Below is a small trained network, with its code and all its weights. Each question gives an input and a class and asks what happens when units are switched off, that is, made to give their printed mean instead of their output.

import numpy as np


def w(rows, s, z=0):
    codes = np.array(rows[::2]) - 128.0
    scale = np.full(codes.shape[1], s)
    scale[-1] = z or s
    return codes * scale


def f(y):
    return np.maximum(y, 0)


def log_softmax(a):
    a = a - a.max(-1, keepdims=True)
    return a - np.log(np.exp(a).sum(-1, keepdims=True))


def net(x, mask):
    res = np.array(x, float).reshape(1, 6) / 4 @ E
    y = f(res @ A[0][:, :-1].T + A[0][:, -1])
    res = res + np.where(mask, y, B[0][:, -1]) @ B[0][:, :-1]
    return log_softmax(res[-1] @ U[:, :-1].T + U[:, -1])


A, B = {}, {}
E = w([
[193,169,144,129,116],'x0',
[101,159,68,75,1],'x1',
[144,138,67,175,110],'x2',
[157,142,193,192,64],'x3',
[184,147,97,119,82],'x4',
[169,200,104,80,138],'x5',
],0.0075)
A[0] = w([
[8,45,157,65,164,230],'neuron 0',
[164,144,138,182,255,246],'neuron 1',
[159,148,132,204,53,251],'neuron 2',
[84,85,77,122,132,153],'neuron 3',
[66,100,105,89,145,145],'neuron 4',
[94,98,106,108,138,110],'neuron 5',
[120,165,111,34,98,138],'neuron 6',
[159,162,95,9,143,171],'neuron 7',
],0.0086,0.0027)
B[0] = w([
[126,54,122,118,35,246],'neuron 0',
[186,86,174,94,136,255],'neuron 1',
[120,24,106,160,45,215],'neuron 2',
[53,165,101,155,115,174],'neuron 3',
[119,104,58,126,97,178],'neuron 4',
[89,138,108,169,124,155],'neuron 5',
[229,169,255,37,131,200],'neuron 6',
[164,141,141,60,178,215],'neuron 7',
],0.0082,0.007)
U = w([
[131,213,62,125,191,3],'0',
[236,127,254,103,156,202],'1',
[122,86,44,162,59,203],'2',
],0.0095,0.0047)

Each question gives the input, the list of numbers given to net, and the class t.
The units are the neurons (one row each of A and B). Each row of codes is followed by its name. A weight is (code - 128) times the scale printed after its matrix; where a second scale follows, it is the last column's (A, B and U).
mask holds one flag per neuron, in row order. A switched-off neuron (its flag False) gives its mean, the last column of its row in B, instead of its output. The means were averaged over made-up inputs and are rounded, as every weight is.
A unit's drop is (log p(t) with every unit on - log p(t) with that unit switched off) / (log p(t) with every unit on - log p(t) with every unit switched off).
The circuit of an input: a set's keep is (log p(t) with only the set's units on - log p(t) with every unit switched off) / (log p(t) with every unit on - log p(t) with every unit switched off). Starting from all 8 units, units are removed one at a time, each time the one whose removal leaves the highest keep (on an exact tie, the one counted first), for as long as the keep stays at least 0.8.
circuit, biggest first: the units of the circuit, biggest drop first
most important unit: the unit with the biggest drop
top k neurons: the k neurons with the biggest drops, biggest first
drop of u: that unit's drop, to one decimal
input [7,4,-1,6,-8,-3], class 2: top 2 neurons -> (neuron 6; neuron 2)
input [-6,7,4,-6,5,6], class 0: top 2 neurons -> (neuron 1; neuron 3)
input [1,3,-4,3,-8,-1], class 2: circuit, biggest first -> (neuron 6; neuron 1)
input [5,1,5,8,-7,-5], class 2: most important unit -> neuron 2
input [8,8,6,4,7,8], class 1: top 2 neurons -> (neuron 6; neuron 7)
input [2,-4,8,8,7,0], class 2: top 3 neurons -> (neuron 2; neuron 6; neuron 7)
input [4,2,8,1,8,7], class 1: top 3 neurons -> (neuron 6; neuron 7; neuron 0)
input [-4,7,-3,1,-1,3], class 1: top 2 neurons -> (neuron 6; neuron 7)
input [-6,-3,-8,-2,-8,2], class 2: drop of neuron 4 -> 0.1
input [-5,-1,-3,0,-6,5], class 2: drop of neuron 7 -> 0.1
input [6,4,-4,4,-4,-7], class 2: drop of neuron 6 -> 0.3
